Below is a small trained network, with its code and all its weights. Each question gives an input and a target symbol and asks what happens when units are switched off, that is, made to give their printed mean instead of their output.

import numpy as np


def w(rows, s, z=0):
    codes = np.array(rows[::2]) - 128.0
    scale = np.full(codes.shape[1], s)
    scale[-1] = z or s
    return codes * scale


def f(y):
    return np.maximum(y, 0)


def softmax(a):
    e = np.exp(a - a.max(-1, keepdims=True))
    return e / e.sum(-1, keepdims=True)


def log_softmax(a):
    a = a - a.max(-1, keepdims=True)
    return a - np.log(np.exp(a).sum(-1, keepdims=True))


def net(x, mask):
    ids = ['ΘΞαγεζηλμπστφψω'.index(c) for c in x.split()]
    T = len(ids)
    res = E[ids] + P[:T]
    u = 0
    for l in range(3):
        r = res
        for j in range(3):
            rows = slice(2 * j, 2 * j + 2)
            q, k, v = (r @ M[l][rows].T for M in (Q, K, V))
            z = softmax(np.where(np.tri(T) > 0, q @ k.T / 2**0.5, -1e9)) @ v
            o = O[l][rows]
            res = res + np.where(mask[u + j], z, o[:, -1]) @ o[:, :-1]
        u += 3
        y = f(res @ A[l][:, :-1].T + A[l][:, -1])
        res = res + np.where(mask[u : u + 4], y, B[l][:, -1]) @ B[l][:, :-1]
        u += 4
    return log_softmax(res[-1] @ U[:, :-1].T + U[:, -1])


Q, K, V, O, A, B = {}, {}, {}, {}, {}, {}
E = w([
[102,124,82,179],'Θ',
[149,110,97,115],'Ξ',
[118,86,136,115],'α',
[115,129,120,95],'γ',
[175,105,121,103],'ε',
[166,194,70,134],'ζ',
[102,152,116,107],'η',
[103,96,120,134],'λ',
[115,101,148,113],'μ',
[86,113,113,119],'π',
[116,125,78,130],'σ',
[131,150,62,149],'τ',
[80,113,113,159],'φ',
[157,70,198,113],'ψ',
[255,61,54,178],'ω',
],0.02)
P = w([
[58,211,153,102],'0',
[128,85,84,87],'1',
[187,206,221,166],'2',
[131,97,22,23],'3',
[203,164,227,218],'4',
[89,80,44,3],'5',
],0.013)
Q[0] = w([
[132,237,139,247],'0.h0',
[39,49,226,192],'0.h0',
[113,145,194,228],'0.h1',
[129,254,114,157],'0.h1',
[94,192,97,101],'0.h2',
[59,189,106,75],'0.h2',
],0.007)
K[0] = w([
[185,225,101,180],'0.h0',
[93,75,198,117],'0.h0',
[204,153,144,197],'0.h1',
[117,96,154,169],'0.h1',
[176,139,255,133],'0.h2',
[71,192,244,217],'0.h2',
],0.0089)
V[0] = w([
[108,74,133,27],'0.h0',
[98,130,103,200],'0.h0',
[33,137,207,121],'0.h1',
[141,82,2,139],'0.h1',
[191,188,174,195],'0.h2',
[131,114,58,94],'0.h2',
],0.01)
O[0] = w([
[147,192,77,116,223],'0.h0',
[38,247,254,100,99],'0.h0',
[72,9,63,122,95],'0.h1',
[246,159,73,63,252],'0.h1',
[81,124,190,157,48],'0.h2',
[82,230,167,102,225],'0.h2',
],0.0064,0.0035)
A[0] = w([
[216,129,83,108,86],'0.n0',
[237,159,96,121,142],'0.n1',
[149,120,44,173,255],'0.n2',
[186,21,164,255,74],'0.n3',
],0.0083,0.0034)
B[0] = w([
[108,122,122,178,239],'0.n0',
[82,70,152,123,254],'0.n1',
[107,97,202,2,225],'0.n2',
[116,68,211,118,146],'0.n3',
],0.0092,0.0098)
Q[1] = w([
[93,127,104,94],'1.h0',
[172,81,2,249],'1.h0',
[140,192,137,154],'1.h1',
[78,203,84,51],'1.h1',
[41,87,167,117],'1.h2',
[135,157,171,93],'1.h2',
],0.0091)
K[1] = w([
[3,135,116,210],'1.h0',
[236,228,238,157],'1.h0',
[191,113,126,124],'1.h1',
[112,98,60,74],'1.h1',
[147,135,55,137],'1.h2',
[145,199,93,74],'1.h2',
],0.0079)
V[1] = w([
[154,179,152,135],'1.h0',
[91,63,149,61],'1.h0',
[85,184,162,207],'1.h1',
[96,32,190,152],'1.h1',
[171,85,168,126],'1.h2',
[140,128,173,254],'1.h2',
],0.0092)
O[1] = w([
[103,114,99,189,68],'1.h0',
[191,116,205,82,248],'1.h0',
[22,185,86,142,86],'1.h1',
[103,150,173,137,167],'1.h1',
[156,124,172,205,120],'1.h2',
[2,79,92,151,17],'1.h2',
],0.0058,0.015)
A[1] = w([
[55,147,123,108,4],'1.n0',
[147,17,136,212,125],'1.n1',
[210,155,194,199,183],'1.n2',
[53,213,136,1,70],'1.n3',
],0.0084,0.002)
B[1] = w([
[39,120,15,41,141],'1.n0',
[127,254,16,103,138],'1.n1',
[119,148,189,112,255],'1.n2',
[178,71,145,54,241],'1.n3',
],0.0088,0.0097)
Q[2] = w([
[139,77,120,192],'2.h0',
[191,164,215,182],'2.h0',
[119,1,158,171],'2.h1',
[74,175,149,183],'2.h1',
[105,221,175,249],'2.h2',
[177,123,104,147],'2.h2',
],0.0082)
K[2] = w([
[88,152,229,132],'2.h0',
[141,120,152,91],'2.h0',
[46,105,169,14],'2.h1',
[93,124,254,28],'2.h1',
[201,95,183,163],'2.h2',
[85,147,124,60],'2.h2',
],0.0076)
V[2] = w([
[84,74,122,5],'2.h0',
[49,168,141,115],'2.h0',
[155,70,161,126],'2.h1',
[169,52,108,137],'2.h1',
[17,128,113,129],'2.h2',
[139,215,98,61],'2.h2',
],0.013)
O[2] = w([
[140,64,115,165,254],'2.h0',
[152,125,129,94,91],'2.h0',
[56,27,77,102,147],'2.h1',
[42,127,71,125,126],'2.h1',
[77,138,200,191,113],'2.h2',
[193,175,136,244,162],'2.h2',
],0.011,0.053)
A[2] = w([
[198,71,112,1,145],'2.n0',
[111,96,49,81,152],'2.n1',
[195,131,232,182,2],'2.n2',
[129,111,31,144,38],'2.n3',
],0.0084,0.0071)
B[2] = w([
[86,212,158,151,252],'2.n0',
[119,202,147,11,178],'2.n1',
[51,160,87,130,225],'2.n2',
[131,88,6,108,159],'2.n3',
],0.011,0.03)
U = w([
[8,159,110,154,1],'Θ',
[165,187,81,125,75],'Ξ',
[6,185,115,112,40],'α',
[75,155,63,133,91],'γ',
[114,202,122,104,167],'ε',
[61,208,110,157,62],'ζ',
[159,57,127,143,77],'η',
[110,84,146,106,213],'λ',
[68,109,181,91,197],'μ',
[94,98,89,131,151],'π',
[210,114,90,140,119],'σ',
[174,139,120,182,211],'τ',
[98,80,169,152,169],'φ',
[77,127,253,109,96],'ψ',
[133,221,203,117,199],'ω',
],0.011,0.0075)

Each question gives the input, a string of symbols that net reads in full, and the target symbol t.
The units are the heads (2 rows each of Q, K, V and O) and the neurons (one row each of A and B). Each row of codes is followed by its name. A weight is (code - 128) times the scale printed after its matrix; where a second scale follows, it is the last column's (O, A, B and U).
mask holds one flag per unit, layer by layer, with each layer's heads first. A switched-off unit (its flag False) gives its mean, the last column of its rows in O or B, instead of its output. The means were averaged over made-up inputs and are rounded, as every weight is.
A unit's drop is (log p(t) with every unit on - log p(t) with that unit switched off) / (log p(t) with every unit on - log p(t) with every unit switched off).
The circuit of an input: a set's keep is (log p(t) with only the set's units on - log p(t) with every unit switched off) / (log p(t) with every unit on - log p(t) with every unit switched off). Starting from the 12 units with the biggest drops (on a tie, the unit counted first), units are removed one at a time, each time the one whose removal leaves the highest keep (on an exact tie, the one counted first), for as long as the keep stays at least 0.8.
units of the circuit, in order: the units of the circuit, biggest drop first
unit that matters most: the unit with the biggest drop
k most important neurons: the k neurons with the biggest drops, biggest first
top k neurons in layer l: the k neurons of layer l with the biggest drops, biggest first
which heads matter: for each layer, one digit per head in row order, 1 if its drop is at least 0.15 and else 0, layers parted by /
input α σ λ α, target α: units of the circuit, in order : 2.h1, 2.n1
input ω ψ Ξ ψ λ η, target ω: which heads matter : 000 / 101 / 000
input μ γ σ τ ψ ζ, target μ: units of the circuit, in order : 0.n2, 0.h1, 2.h2, 1.h2
input α γ τ τ φ η, target α: 3 most important neurons : 1.n2, 2.n0, 0.n0
input η η Ξ π, target η: top 2 neurons in layer 0 : 0.n2, 0.n0
input σ ζ λ μ α π, target σ: units of the circuit, in order : 0.n1, 2.h2, 2.n2
input ζ α ε η, target ζ: unit that matters most : 2.n2
input μ ω ζ ε, target μ: 3 most important neurons : 0.n2, 2.n2, 0.n0
input λ φ γ φ ω, target ω: units of the circuit, in order : 1.n2, 0.h1
input τ ψ ω τ, target τ: 4 most important neurons : 0.n2, 1.n3, 0.n1, 2.n0
input ε ε ε σ, target ε: 2 most important neurons : 2.n0, 0.n0
input φ γ σ σ σ ψ, target φ: top 2 neurons in layer 1 : 1.n3, 1.n0
input λ α γ τ α η, target λ: top 3 neurons in layer 1 : 1.n0, 1.n3, 1.n2
input ω φ ω μ, target ω: unit that matters most : 1.h0
input ψ φ ω τ, target ψ: 2 most important neurons : 1.n1, 0.n2
input λ ω Ξ, target ω: which heads matter : 010 / 100 / 101
input α γ γ η ε ζ, target α: 2 most important neurons : 2.n0, 0.n0
input Θ τ ω π, target Θ: which heads matter : 110 / 111 / 011
input τ γ γ λ μ ω, target τ: which heads matter : 100 / 100 / 011
input ψ ω π, target ω: which heads matter : 010 / 000 / 101
input σ η Ξ σ ψ, target ψ: top neuron in layer 2 : 2.n0
input Ξ α ω α ζ, target ω: which heads matter : 010 / 110 / 011
input μ α ψ ε, target μ: 3 most important neurons : 0.n2, 0.n0, 2.n2
input γ ε α γ, target γ: top 2 neurons in layer 2 : 2.n3, 2.n0
input μ α μ α, target μ: 4 most important neurons : 0.n2, 2.n2, 0.n0, 2.n1
input Θ Θ μ π, target Θ: which heads matter : 100 / 111 / 011
input σ λ Ξ μ φ ζ, target σ: unit that matters most : 0.n1
